Table B holds the same points as the rows below and some others, measured another way and shuffled. Each row below is followed by which row of B it is.
B:
0: [-303  136  144  280    8 -230 -252 -862  -49   27 -415  243 -496 -154
  113  437 -426 -233    7 -288 -416  101  159  -32 -188 -556  -15  626
  -90 -321  -62 -314  104]
1: [ 104  130  123  495   86  -17  199 -229 -319 -130  377   48  136   24
  127  -27  153  147  214 -303    0   60  -54 -154   79   66  233  240
 -153 -189 -395   38 -211]
2: [ 495  -36   52  218  322    5  269 -134 -497  188  443  -31  271  226
  -98   21  445  326  309 -155  242   88  -61 -171   62  349  326  183
 -343  305 -186   90 -258]
3: [  99 -341   50 -236  452  106  138 -158 -127  105  -97  124  201   63
 -224   54  134  205  201  324  -39   74   99 -190 -167   63  -39 -117
  -64   60  -55  142 -274]
4: [ 172   68 -462  123  103 -155   90  -49  234 -678  246 -152  150 -413
 -334 -186 -253 -416  181    5  -72  569 -310  143    6  -49  -79 -248
   19 -162 -260  -72 -102]
5: [ 299 -183  -84  119  156   67  176  151 -146 -198  379  -49  251  111
 -112  -81  161  174   84  152   26   97 -170  -56    1  245  124 -164
 -129  121 -272  145 -158]
6: [ 206  176 -163  588  -32  -44  287 -275 -153 -192  618 -140  -48 -277
  -22 -168  -59 -145  230 -523   -4  113 -148  -74  216  182  214  357
  -94 -196 -323  -27 -146]
7: [-120 -205   84   22  145    3  -84 -102   10 -282 -167  166   76   85
    4  136  -95  100  -51  313 -275  109  -32  -40 -226 -217  -56 -146
  -21 -161 -261   43  -64]
8: [  11 -316 -144 -501   36   75 -185  102  327  -12 -264   81 -205  -26
 -295  212 -394  -94 -131  575 -250   39   25   74  -92  -55 -171 -175
   38  188  166  -11   72]
9: [ 284  -27   36  540  179  118  451  -41 -389 -108  730  -81  328    7
   46 -273  353  267  296 -309  136  -24 -116 -243  167  394  285  111
 -135 -131 -461  214 -349]
10: [ 339 -170 -240  427 -117   23  191 -115  -83  -34  637 -219 -219  -91
  -81  -60 -100  -56  -54 -259 -112  -85 -206  -12  115  345  198  304
 -132  142 -166    9   65]
11: [-129  228  344  526 -303  123   31  144 -179 -203  371  161    7  164
  410   36  -43  270  -41 -144 -144 -237  -13 -108  229   16  266  194
  -53 -313 -486   80  -73]
12: [  33  186  412  333 -180  -93 -265 -158 -377  108  -36  250 -179  467
  351  485   36  331 -132  -59 -147 -122   25  -17   -9 -184  322  408
 -330  124 -223 -134  127]
13: [-106  262  372  349    6   51   51  -34 -284 -159  131  249  210  173
  289   85  115  290  182  -86  -29  -12   59 -167  115 -102  221  116
 -104 -300 -441   61 -235]
14: [ 150 -170  -19   -8  336 -120  -29 -312 -176 -106 -124   86  110  101
 -160  192   82   65  119  149  -88  287  -59  -36 -238 -136   39   -6
 -192   90 -136  -43  -99]
15: [ 469 -285 -574 -380  665  -56  331 -143  101 -255  161 -199  398 -394
 -746 -275   78 -276  480  235  193  641 -173  -28 -109  235 -154 -397
  -32  184   20   76 -377]
16: [ 204  226  -90  629 -111 -112  141 -264 -206 -217  533  -94  -90 -134
   75  -26  -60  -97  126 -484  -41  121 -173  -10  167   85  256  380
 -177 -124 -342  -95  -40]
17: [  49  128 -215   28   81 -153  -34 -338  121 -224  -47    9 -140 -313
 -233   91 -329 -332  184  -88 -122  349  -47   62   15 -173  -44  145
  -46 -109  -48 -175  -53]
18: [ 367 -157 -358   -1  186 -103   94 -397   -1  104  203 -161 -236 -230
 -392   77 -178 -252  145 -138  -37  216  -90   22   -8  144   39  282
 -160  261  122 -132    0]
19: [ 139   53 -224 -290  -93   38  -80  368  307 -329   96  -10   23 -136
 -269    4 -327 -176   30  371  -41  237 -135  137  165   61  -55 -289
   22   92  -43  -12  -29]
20: [ -36 -182 -277 -394  594  -72  109 -409  194 -245 -351   85  220 -414
 -511  -61 -164 -296  411  268  -79  536   55  -85 -226 -216 -291 -256
   94 -216    5  -12 -344]
21: [ 291 -310  -88 -496  149   94 -107  351   84   -5  -66   54  110  235
 -296  175  -31  158  -56  653  -15  107  -72   63  -60  151   -9 -342
 -128  447   78   87  -13]
22: [ 173  -58  -65   12 -354   27 -191   76  116  132  180  -22 -490   79
  -26  280 -408  -62 -262   87 -219 -194  -57  114  158  111  126  308
 -126  292   94 -119  272]
23: [ 162  -84  -82   93  202   57  190   12  -70 -231  264   -1  236  -63
 -142 -119   66   59  198   78    1  170  -97  -87   22  125   53 -136
  -49  -77 -265  105 -241]
24: [ 292 -143 -253   -7  270  -98  111 -527  -80  210   92  -76 -223 -213
 -347  109 -130 -192  221 -171  -41  186    4  -50  -42   85   35  354
 -164  183  125 -117  -67]
25: [  36  163  -45  317 -676   75 -154  184  217  -33  440  -60 -619  -63
  172  164 -593 -161 -323 -157 -286 -333  -92  144  371  135  179  435
  -26   45  -64 -124  321]
26: [ 337   77 -182  112  229   13  263  192 -106 -388  451  -75  451  -86
 -212 -234  188   31  338   44  199  365 -213  -39  130  243  131 -279
 -108    5 -335  122 -318]
27: [-172 -123  139  -56   45    3 -192   -6   61 -291 -255  221   43  142
   55  226 -165  106 -103  395 -287  102  -19    6 -190 -274  -56 -171
  -20 -136 -231    6  -13]
28: [ -95  -73 -164  284 -226 -105 -135 -544  189   -2   19  -24 -662 -283
  -30  239 -606 -356 -185 -256 -448  -68  -11   57  -30 -184  -24  552
   -4 -132   25 -231  248]
29: [ 374  -34 -160  303   17  -62  118 -221 -195   56  429 -128 -148   -6
 -112   66  -10  -20   75 -251   -8   55 -141  -13   85  226  220  337
 -240  226  -95  -65   10]
30: [  81 -103  149  295  385  -32  181 -538 -398   95   66  125  120   60
    6   98  225  203  262 -193  -50   81   79 -240 -153  -35  142  273
 -176 -122 -242   30 -261]
31: [ 118 -115 -201   10  -64  -49  -66 -342  128  128   45  -45 -464 -195
 -209  194 -412 -254  -47  -72 -234   -1   -2   44   19    1   -1  379
  -73  127  136 -161  134]
32: [ -38 -198  -92 -233   44   60 -104  181  244 -334 -111   85   51  -21
 -155   64 -258  -45  -70  492 -222  150  -80   53  -88  -95 -119 -321
   52  -41 -130   53  -36]
33: [ 172  -90  -18  313 -189  -31  -67 -186 -106   59  269  -36 -352   99
   63  228 -192   22 -183 -131 -220 -127  -94   29   26   76  186  385
 -189  162  -96  -95  181]
34: [-211 -365 -146 -188  -65  -91 -341 -623  337  178 -488   99 -772 -206
 -188  445 -723 -355 -299  167 -593  -80  124   80 -271 -360 -234  421
   34   10  275 -258  323]
35: [ 455  404 -104  443  440 -271  290 -482 -512 -186  385  -41  401 -118
 -166  -56  392  -22  624 -537  346  601 -144  -99   80   50  296  242
 -365   -4 -333 -106 -381]
36: [  29 -149   79  176 -198   35 -116 -190  -32  168  101   58 -428  101
   85  283 -273   47 -211  -13 -291 -252   24  -14   15   11  121  391
 -111   89  -26  -73  173]
37: [ -96 -389 -234 -626  315   53  -86 -236  382   40 -465  104 -186 -281
 -471  139 -449 -259   71  513 -266  178  147  -16 -195 -163 -333 -150
  147    2  252  -24  -82]
38: [-157   99 -164  -30  180 -181  -98 -545  192 -245 -310  113 -181 -396
 -222  142 -424 -401  199  -51 -238  390   49   26 -115 -390 -158  157
   34 -300  -38 -209  -75]
39: [-135 -164   43 -535 -266  151 -353  373  415  -12 -312  186 -321  100
  -92  313 -552  -22 -292  685 -317 -148   80  123   51 -108 -127 -172
   73  146  148  -18  184]
40: [  44  114 -147 -381 -116  -23 -228  256  327 -275 -156   86  -85  -97
 -234  173 -425 -208   -5  414 -102  260  -61  177  110 -121  -78 -207
   -7   98   37 -103   45]
41: [  49  -61   27   95  -88   36  -55   93    5 -187  134   63  -33   91
   20  109 -130   73  -84  170 -166    4  -89   10   16    5   76  -18
  -72   11 -208   12    9]
42: [ 236 -123   39   -2  218  143  211  209 -173  -97  313   36  348  132
  -97  -96  224  278  197  209  100   54  -59 -131   71  266  126 -201
  -95   75 -256  207 -282]
43: [ 126  -40 -312 -296 -204  -41 -216  135  393 -159  -24  -51 -338 -180
 -294  175 -557 -327 -128  304 -198  155 -111  212   96  -17  -83  -29
   -3  208  151 -147  187]
44: [ 251   36  -21  438  216  -77  228 -399 -340  -25  366  -28   77  -38
  -36   -7  165   63  261 -356   36  145  -72 -136   14  107  220  315
 -219  -37 -265  -10 -191]
45: [-161  307  -20  433  122 -220   31 -762  -83 -210  -62  117 -172 -378
   -2  103 -267 -316  297 -490 -190  314   53  -73  -16 -363   27  471
  -51 -470 -236 -223 -138]
46: [ 263 -407 -110 -327  -30  157  -65  271  123  148  114  -27 -166  171
 -217  160 -169  125 -193  485 -135 -153  -50   30    4  265   19  -94
  -84  431  122   84   97]
47: [   7 -381  122 -166  502   88  116 -246 -171   57 -190  184  250  114
 -152   79  177  257  185  336 -104   82  107 -222 -271  -42  -61 -130
  -46  -42 -136  154 -291]
48: [ 159 -348  125  -19  350   -3   -6 -130 -269  -33  -79  131  214  349
  -49  209  254  341    4  339 -110   98  -46 -107 -296  -32   76 -127
 -213  174 -198   90 -113]
49: [-358  128  287  436 -124    8  -51 -385  -53 -157  -49  236 -202  -79
  297  152 -269   19   -3 -197 -350 -121  122 -132    0 -312   54  353
   42 -518 -343  -58  -52]
50: [ -67 -276  -32 -279  209  258  184  285  196 -226   73   98  290 -112
 -196 -198  -83   94  144  487  -90   19   29 -145   24  137 -132 -423
  181 -204 -195  266 -315]
51: [ 304 -177 -288 -219  135  125  174  418  165 -337  348 -111  292 -104
 -345 -216  -36  -19  134  380   69  233 -203   24  114  310  -23 -444
    8  137 -148  169 -200]
52: [ 338 -244 -415 -333  252  147  281  307  239 -235  358 -171  254 -284
 -502 -304  -98 -145  246  339  105  257 -148  -17  136  377 -100 -405
   70  127  -32  179 -272]
53: [ -48 -394  141  -43  184   93  -42  -89  -69  -28 -131  158   26  216
    4  177    1  250 -106  376 -270  -81   28 -114 -240  -69  -22  -77
  -50    1 -164  103  -54]
54: [  10 -271 -218 -102 -402   63 -258  342  424 -320   98  -55 -385    0
  -81  158 -574 -171 -455  452 -418  -88 -213  227    9    4  -75 -145
   50  143  -36  -33  331]
55: [  26  200 -269   51  134 -164   22 -233  164 -484    4   -1   73 -389
 -261  -48 -285 -375  275  -46  -77  514 -123   69   18 -206  -80  -67
    6 -260 -192 -126 -159]
56: [ 373   96 -217 -248   17 -215 -255 -260   13  187 -125  -15 -356   10
 -327  418 -281 -231   49   47   -6  293  -50  176   36  -48   88  316
 -300  503  284 -296  175]
57: [-130   14  208  532 -192   18  -12 -259 -146  -96  207  113 -236   67
  295  143 -161  108 -122 -217 -311 -205   -5  -96   18  -97  163  381
  -67 -267 -339  -26   43]
58: [ -10 -152  118   72 -102  129  -32  209    8 -160  148   95    2  162
   94   82 -101  195 -136  274 -196 -131  -53  -35   21   51   74  -81
  -28  -26 -240  105   -5]
59: [  59  109 -302 -106 -309  -88 -237  256  414 -495   58  -49 -215 -188
 -184  114 -556 -367 -159  273 -222  273 -232  284  118 -113  -66 -164
   13   48  -70 -155  195]
60: [ -69  -26   63  -11   83   68    8   29   30 -229   -7  140  103  -18
  -27   32 -113   53   84  209 -128   93   -1  -65   -3  -83  -11 -118
   12 -175 -228   59 -148]
61: [-118   81  143  -13 -238  186  -51  460  156 -312  152  145   80   68
  124   -2 -228  124  -69  335 -138  -96  -27   -6  202   24   45 -223
   75 -183 -289  125  -83]
62: [ -19 -307 -184 -356  -58  113 -126  212  386 -180  -94   30 -165  -93
 -241   82 -433 -132 -175  531 -287   17  -51   82  -31    6 -174 -241
  102   61   40   39   64]
63: [ 147 -179 -402 -600  501 -155  -57 -399  272  -73 -443   17  -23 -370
 -658  131 -312 -414  311  338  -62  577   30   62 -206 -198 -275 -144
  -17  136  255 -152 -148]
64: [ -15  -24  -75 -124  212  -43  -19  -63   86 -343 -129  114  176 -108
 -187   36 -120  -81  155  263 -105  331  -46   -2  -97 -164  -90 -219
   -3 -142 -186   -1 -173]
65: [  -9  -69 -185 -345  380 -115  -69 -258  166 -266 -364  113  126 -229
 -374   91 -209 -227  250  316 -100  486    2   18 -187 -270 -196 -219
    8  -90  -15  -81 -179]
66: [  80   51   87  200 -194   81  -13  338  -31 -309  312   59   94  159
  134   27  -52  173  -84  169  -95  -22 -148   21  141   95  166 -120
  -79  -21 -342   81  -25]
67: [ 376 -172   15  -91  399   93  224  123 -288    4  250   31  436  208
 -196  -46  382  323  277  236  198  163  -68 -149  -11  284  149 -213
 -202  234 -193  186 -320]
68: [ -64 -342   26 -475  -79  132 -276  285  296  -38 -292  157 -189  176
 -120  279 -364   70 -282  717 -313  -98   25   74 -107  -81 -126 -245
   30  192   76   40  135]

[ 202   23  -19  379  263  173  123   49 -114 -325  -21  -31 -206   16
 -147 -155  -13  133  -24   83  -12   63 -222  -40  -19  112 -258  159
  280  159  170 -240   -8 -251  -11   51] : 58
[-456  142  135  543  244 -186  311   69 -440 -418 -255 -118  124  399
   52  255 -501 -447  212  180  230  198 -229 -503  628  126  -49 -258
  474  179   42 -273  313   70  -60  252] : 49
[ 467  -79 -148   -5   32  154  100  -54  -65  -77   74  -27  -49  -86
 -487 -126  101  536  180  164 -214  -86 -155  133 -240  -25 -121  -72
   58 -105  302  -94 -286  -50  102 -237] : 21
[ 454 -135 -170 -226  226  249 -132  214   30  199  119  253  -39 -217
    3 -198  282  185  -66  -77 -139 -134   27  261 -260  -12  -67 -142
 -134  126  -50   42   37 -395  124  -22] : 29
[ 384 -101   34  363   65  263   43 -139  293 -307  155 -595   40 -105
 -286  -93 -136  215  -35  427  -22    3  -89  -90  134 -289 -468  139
  397   90  442 -536 -341  119   48 -115] : 39
[ -70  193   44  361  192   70  270   54 -230 -194 -138   85 -127  244
   42   16 -127  -79  174   43  146  134 -143 -124  297  182    5  -90
  159  140   -7 -147  137 -127    4   79] : 33
[ 507 -103   74  324  304  511 -151   63  499 -248  357 -622 -161 -182
  190 -297   35  130 -331  266  119   29  137   76  221 -430 -484  328
  135  243   96 -671 -186 -218    9  -18] : 54
[ -85  197   32  340   83   64  304  -15 -216 -132 -214  117  -77  262
  -16   65 -133 -110  235   43  147  104 -159 -102  296  219   70 -156
  179  104   56  -72   89  -61   13   85] : 13
[ 373  179   77  377  -76  642  155 -175  506    1  -32 -253 -296   72
  213 -212  162   18  -38   75  296   51  117  293  285  -15  -48  236
   -7  170  112 -297 -261 -152   32   56] : 66
[ 140 -164    1 -122  -81  517 -160   65  388  289 -123 -221  246   29
  469    9   54 -496 -123  -77  349 -155  359  201  478 -228  297 -328
 -160  126 -160   -5   37 -193    8  361] : 4
[ 102  156 -130  104  -55 -189  396 -129 -411  -37 -215  360   36  120
 -638  129  -76  335  504  189 -235   21 -390  -88 -176  360  -39 -314
  272  -60  388  128 -114  147  146 -245] : 47
[ 440 -108  -99  -18  -26  508  -26  -16  181   57  -60  -45 -115  -37
   -9 -207  250  169  -38  -95   78 -127   82  347  -38  -28  153    8
 -147  -25   56   15 -194 -313   14  102] : 51
[ -58  188  -20   87 -256   19  383 -204 -140  119 -266   13  206  317
 -253  248 -174    2  518  188  119   27  -56  -66  387  117  298 -487
   62 -129  199   49 -134  310  112 -102] : 14
[ 211  226   46  399 -230  345  416 -356   79 -209  -80 -433 -149  359
 -304   -5 -109  411  383  246  220  104  -12   76  429  -58  196    4
   -3 -249  277 -295 -463  261    7 -191] : 46
[  10  183    5  388   -8  131  366 -131 -233 -248 -231   -5 -132  302
 -236   27 -115  126  296   80  123   92 -195  -45  234  212  124  -57
  157  -49  178  -80  -96   -2  -23   26] : 50
[-369  118  -90  -77  222 -447  288  224 -796   22 -216  491  268  330
 -169  320 -306 -130  494   18  -60   68 -217 -349  244  253  266 -727
   74  -25 -127  189  421   39   88   -9] : 56
[ 375 -170   48  287  139  489  -76  -30  314 -328  193 -706  -47    2
   41 -190  -66  149 -184  197  180  -11  139   55  341 -419 -153  182
   79    0  127 -528 -271 -109  -62   60] : 61
[ 144 -188    2  240  375  115  -86  196  -95 -357   95 -282   35  -54
   -7  -85 -153  -45 -170  139    2    5  -95 -175  140 -174 -304   17
  294  169   79 -368   83 -226  -36  153] : 57
[ 304 -100  -90  102  428   96  -69  253 -139 -163  116  159 -123 -183
  -78 -189   85  121 -136   22 -171  -16 -183   -6 -234   52 -377   45
  211  251   59 -171  139 -402   56   29] : 41
[ 327  225   19  126 -371  578  261 -310  469  283 -141 -182  -77  183
   74  -47  152   70  257   94  305  -15  213  350  393  -14  304 -124
 -200  -44  126  -56 -376  107   99  -72] : 23
[ 172 -234 -190 -338  141   -5  -87  208 -267  131    1  150  277  -45
 -155   50   12   66  120   -9 -128 -157    9   13  -35  -98  151 -497
  -87  -64  -34  117  101 -151   85   22] : 18
[  21 -135  -72  140  290 -208  102  122 -459 -381   56 -174  173   84
 -423   92 -297  223  177  246 -163   26 -245 -326   87 -107 -180 -256
  312  -65  198 -251   31   50    9  -79] : 8
[ -18  171  -50   97  -67  231  308  -41 -273   20 -267  166  -98  395
    6   28   15   59  332 -148  227   26   19  135  321  190  534 -285
 -226 -169 -120  144    9 -126  -22   96] : 52
[-155  126  -70   97  485 -344  169  343 -612  -94  -41  541    4   96
  -45   88 -149  -91  197   12 -153  113 -307 -291   -5  290 -167 -341
  227  260 -111   -9  478 -239  100   -3] : 31
[ 435 -142  -99   55  200  478 -136  150  162   18  -49  161 -208 -197
  126 -290  314  -22 -249 -169    8 -129  -23  310 -231  104 -111  139
   14  234    8   25   22 -563   16  244] : 10
[ 353   44  -24  -34 -469  767  126 -287  543  363 -259 -226    1  169
  192  -72  250  -81  140  -90  407 -151  352  506  400  -67  566 -177
 -352 -127   44  124 -394  -41   37  165] : 26
[ 337  -56  -40   -1 -132  476   16  -89  328  154  -59 -195   48    9
   65  -78  130   -4   39   40  176 -105  167  253  219 -128  158 -143
 -108    6   85  -59 -220  -93   58   74] : 1
[ 181  -64  -45   56  209  103  -23  144   24   33  -15   99   79 -121
   27  -31    2 -157  -33   92  -41  -44  -81  -35    7   25 -230 -163
  212  264   81 -109  121 -191   95   84] : 40
[  94 -130 -154 -144  450 -232  -57  360 -450  -22   73  391  134 -124
 -147   11  -41   21   46   34 -263  -37 -211 -174 -201   80 -226 -351
  179  190  -41    2  333 -284  110   -4] : 64
[ 502   27   -9  151 -161  309  180 -283  343  -86  235 -632   45   23
 -407  -55  -59  561  249  470   -3    9   67   75  245 -382 -160  -42
   46 -179  403 -478 -571  353  131 -415] : 53
[-405  214   -9  139  192 -243  271  205 -487  135 -416  696  128  230
  167  254 -172 -604  288 -100   90   87 -239 -248  223  507  112 -533
  276  355 -116  267  549 -172   87  279] : 17
[   6   49  112  240  -68  -60  201 -177  164 -117  132 -667  415  143
 -212  268 -472  -30  312  629   98  104   27 -376  668 -421 -253 -377
  360    9  350 -569 -230  590  129 -251] : 34
